Below are the code and all the weights of a small trained network. Each question names an input and a class and asks about switching units off, where a switched-off unit gives its printed mean instead of its output.

import numpy as np


def w(rows, s, z=0):
    codes = np.array(rows[::2]) - 128.0
    scale = np.full(codes.shape[1], s)
    scale[-1] = z or s
    return codes * scale


def norm(h):
    return h / np.sqrt((h * h).mean(-1, keepdims=True) + 1e-5)


def f(y):
    return np.maximum(y, 0)


def log_softmax(a):
    a = a - a.max(-1, keepdims=True)
    return a - np.log(np.exp(a).sum(-1, keepdims=True))


def net(x, mask):
    res = np.array(x, float).reshape(1, 5) / 4 @ E
    u = 0
    for l in range(2):
        y = f(norm(res) @ A[l][:, :-1].T + A[l][:, -1])
        res = res + np.where(mask[u : u + 5], y, B[l][:, -1]) @ B[l][:, :-1]
        u += 5
    return log_softmax(norm(res)[-1] @ U[:, :-1].T + U[:, -1])


A, B = {}, {}
E = w([
[220,87,129,82],'x0',
[76,15,141,145],'x1',
[162,127,68,212],'x2',
[107,131,6,60],'x3',
[129,126,126,126],'x4',
],0.0019)
A[0] = w([
[193,127,192,115,46],'L0N0',
[179,108,140,123,67],'L0N1',
[189,114,54,255,51],'L0N2',
[178,89,117,96,4],'L0N3',
[84,4,93,109,37],'L0N4',
],0.0061,0.0024)
B[0] = w([
[106,72,63,112,183],'L0N0',
[206,131,134,186,157],'L0N1',
[101,111,182,35,254],'L0N2',
[203,69,88,173,151],'L0N3',
[140,108,254,208,223],'L0N4',
],0.0065,0.0026)
A[1] = w([
[222,253,122,122,92],'L1N0',
[34,140,122,155,113],'L1N1',
[157,109,217,189,244],'L1N2',
[173,166,133,180,252],'L1N3',
[43,178,163,164,166],'L1N4',
],0.0052,0.0025)
B[1] = w([
[3,27,216,241,168],'L1N0',
[249,120,147,138,159],'L1N1',
[72,247,19,88,255],'L1N2',
[98,98,83,150,178],'L1N3',
[246,10,86,84,193],'L1N4',
],0.0044,0.0051)
U = w([
[45,87,207,243,143],'0',
[96,154,23,108,160],'1',
[120,117,106,111,189],'2',
[133,121,181,15,119],'3',
[237,83,75,177,113],'4',
[171,191,173,168,55],'5',
[235,242,255,197,2],'6',
],0.0089)

Each question gives the input, the list of numbers given to net, and the class t.
The units are the neurons (one row each of A and B). Each row of codes is followed by its name. A weight is (code - 128) times the scale printed after its matrix; where a second scale follows, it is the last column's (A, B and U).
mask holds one flag per neuron, layer by layer. A switched-off neuron (its flag False) gives its mean, the last column of its row in B, instead of its output. The means were averaged over made-up inputs and are rounded, as every weight is.
A unit's drop is (log p(t) with every unit on - log p(t) with that unit switched off) / (log p(t) with every unit on - log p(t) with every unit switched off).
The circuit of an input: a set's keep is (log p(t) with only the set's units on - log p(t) with every unit switched off) / (log p(t) with every unit on - log p(t) with every unit switched off). Starting from all 10 units, units are removed one at a time, each time the one whose removal leaves the highest keep (on an exact tie, the one counted first), for as long as the keep stays at least 0.8.
units of the circuit, in order: the units of the circuit, biggest drop first
unit that matters most: the unit with the biggest drop
k most important neurons: the k neurons with the biggest drops, biggest first
top k neurons in layer l: the k neurons of layer l with the biggest drops, biggest first
input [5,5,-5,-1,-1], class 0: units of the circuit, in order : L0N4, L0N2
input [-8,-3,5,5,5], class 4: units of the circuit, in order : L1N2, L1N1
input [0,5,-5,-7,4], class 1: 3 most important neurons : L1N2, L0N2, L1N0
input [4,-8,3,-8,-5], class 0: unit that matters most : L1N0
input [-8,-1,6,6,0], class 4: top 2 neurons in layer 1 : L1N2, L1N1
input [-6,-2,8,6,2], class 3: units of the circuit, in order : L0N2, L1N2, L1N3
input [-3,-6,7,2,2], class 3: 3 most important neurons : L0N2, L0N1, L1N2
input [-8,-3,3,-7,-7], class 4: units of the circuit, in order : L1N4, L0N4
input [-4,-8,7,1,0], class 0: 2 most important neurons : L1N0, L1N2
input [-6,5,8,-8,8], class 1: units of the circuit, in order : L1N2, L0N4, L1N0
input [-4,-7,-7,5,-2], class 0: 3 most important neurons : L1N0, L0N2, L1N2
input [-7,0,-1,-5,5], class 4: 2 most important neurons : L1N4, L1N1
input [-7,3,-5,-7,3], class 1: 2 most important neurons : L1N2, L0N2
input [-8,3,0,-6,-1], class 4: 3 most important neurons : L1N4, L1N1, L0N4
input [-2,8,-8,5,0], class 0: units of the circuit, in order : L0N4
input [-4,-5,-1,5,2], class 0: units of the circuit, in order : L1N0, L1N2
input [7,-8,-3,5,7], class 0: top 4 neurons in layer 1 : L1N0, L1N2, L1N4, L1N1
input [-4,-1,6,5,-2], class 3: units of the circuit, in order : L0N2, L1N2
input [-3,-4,6,-4,2], class 3: 2 most important neurons : L0N2, L0N4
input [1,6,-1,5,4], class 0: units of the circuit, in order : L0N4
input [-8,-2,-3,2,6], class 4: top 3 neurons in layer 1 : L1N2, L1N1, L1N4
